After every row comes one of two labels: whether the row has a hidden trait. Each part has its own trait and labels.
(in the rows, 128 means zero)
[170 117  87 138 124 151 135 123 138 124 125 107 152 112 136  80 126 221
 129 105 155  99 114 124]
q200
[ 51  10  25 135 103 173 166 140 160 129 131 147 145 145 143  84 172 158
 132 154 152  64 102  91]
q819
[129  69  60 134 104 170 116  85 126 120 144  80  55  79 144 102 135 148
 124  94 148 120 125  98]
q200
[108  33  87 127 179 133 114 127 134 108 145 116 127 126 132 117  86 136
 133 141 126 143 119 148]
q200
[139 106  85 144 218 138 142 122 128 147 122 105 124 121 117 124  97 140
 135 145 136 126 115 130]
q200
[194 145 118 144 128 144 120 123 139 128 124 120 107 100 135 123 140 163
 128 109 137 124 114 134]
q819
[ 45 192 177 152  65  96  92 102 145 148 121 210 133 109 135 131 123 157
 137  89 111  76 164 188]
q819
[120 111 106 149  94 131  89  98 124 135 138 105  41 108 124 122 150 127
 110 159 122 167 133 107]
q819
[111  99 113 126 121 134 135 115 159  95 132 124 139 139 118 121 199 105
 135 140 124 115 124 128]
q200
[109 144  90 132 203 134 104 114 122  99 131 137 176 148 101 121 162 138
 129 121 124 118 159 104]
q200
[122 135  92 121 121 132 192 131 141 173 126  79 207 163 105 123 131 124
 132 178 122 127  85 114]
q819
